Each row is followed by its group, which names the range that a hidden value of the row falls in. A new part has a new value, new ranges and new names.
In the rows, 100 means zero.
[ 76  73  69  92  99  98  87 152  92 103 116 118 110  92  85 115 121 200
 141  94  82  77 109 118 145 109  47  67  63  73 102]	j197
[112  82 118 109 129 124 129 138  82  73  78 105 132 122  80  62  85  60
  87 107  69  61  95  77 135 130 127  99  88 123 150]	j197
[ 79  84 125 103  90  69  83 130  64  80  95  95  85  80 108 129 124 163
  95 105 109 133 179  85 154  95  83  86  98 137 119]	J995
[102  79  93  15  77  84 109 132  74  72  86 107 147 137 123 106 115 156
 151 138  99  66  47  74  71 116 129  99  70  54  64]	j94
[108  77  92  71 105  95  96 144  63  55  82  96 114  98  75  91 115 154
 132 114  88  94 145 105 170 135 127  85  76  99 135]	j94
[134 115 126  65  93 111 133 140 124 113  89  88 102 121 111  90  84   0
  57  96  84  75  64  92  83 112 144 115 105 110 113]	j94
[ 97 134 140 141  92 100  98 157 134 156 124 101  56  68 102 104  93  82
  52  75  83  98  90  68  55  84  91 111 125 125 100]	j94
[118 126 167 123  90  71 105 140  91 105  89  84  73  84 101  97  98  61
  70 111 120 119 131  96 105 105 146 127 132 121 101]	J995
[142 114 115  49  84  84 115 144  87  70  76  83  93 103  82  86  95 107
 120 128 113  89  94  66 115 132 172 117  97  85  84]	j94
[ 95  86 131  42  69  63 108 136  83  79  82  91 104 140 141 131 112  64
 109 131 132 121 100  94  65  83 122 112 111 105  66]	J995
[ 65  63 142  65  79  69 114 124  89 126 101 107 122 125 141 167 146  68
  52 100  79  92 130  77  84  73  83  71  84 127 130]	j197
[ 84  85 175 163 122  90 105 132  66  86  89 106 106  95  79  83 106  89
  67 101  77  90 152  62 155 113 138 100 113 167 158]	j197

New part:
[ 99 101  85  92 102 102 114 104 101  94  88  94 105 102 108  99 100  99
 103  97  97  91  52 110]	J928
[ 99 102  85  92 104 101 115 102  99  96  87  95 106 102 109  98  98 100
 103  98  96  91  49 108]	J660
[ 99 102  83  93 109 101 119  96  98  99  87  95 108 101 108  99  98 102
 104  99  96  89  51 107]	J928
[100 101  83  85  91 105  96 124 101  90  84  92  97 104 118  98  97  97
  97  92  91  93  49 112]	J660
[ 99 101  85  90  98 102 108 108 100  93  88  95 104 103 111  99  98  99
 102  96  94 106  51 110]	J660
[ 99 102  85  93 108 101 119  97  98  98  87  95 108 101 108  99  98 102
 104  99  96  90  49 108]	J660
[ 99 101  84  91 101 103 111 110 104  91  86  91 103 103 110  99 101  99
 102  95  94  93  57 112]	j202
[100 101  84  86  87 105  95 122 102  89  87  95  97 105 117  98  97  95
 100  92  91  92  41 113]	j202
[100 101  81  91 102 104 111 111 104  91  84  90 102 103 111  99 101 100
 100  95  94  93  51 111]	J928
[ 99 101  84  94 102 103 114 106 105  91  87  91 103 103 107  99 102  99
 102  96  95  93  52 111]	j202
[ 99 101  84  93 103 103 115 106 104  91  86  90 104 102 108  99 102 100
 102  96  95  93  54 111]	j202
[100 101  84  93 105 103 115 107 104  92  85  89 104 102 108  99 101 101
 101  96  95  93  53 110]	J660
[ 99 101  85  92 103 102 115 104 101  95  87  94 105 102 109  99  99 100
 103  97  95  91  51 110]	J660
[ 99 102  84  92 107 101 115  98  97  98  87  96 108 101 108  98  98 102
 103  99  96  89  47 106]	j202
[ 99 102  84  87  95 103 102 112  97  95  87  97 103 103 115  98  96  98
 101  96  93  90  45 109]	J660
[ 99 102  85  91 102 102 112 104  99  95  88  94 105 102 110  98  98 100
 103  98  95  91  51 109]	J660
[ 98 101  85  99 114 100 131  91 104  96  89  90 110 101 101 100 104 103
 105 100  99  91  61 110]	J928
[ 99 101  85  93 102 102 115 104 102  93  88  92 105 102 108  99 101  99
 103  96  96  92  56 110]	j202
[ 99 101  87  92  99 103 111 108 102  93  88  93 103 103 109  99 100  98
 102  96  95  92  51 111]	j202
[100 102  86  86  94 103  99 112  95  96  86  98 103 103 116  97  94  98
 101  96  92  90  40 108]	J928
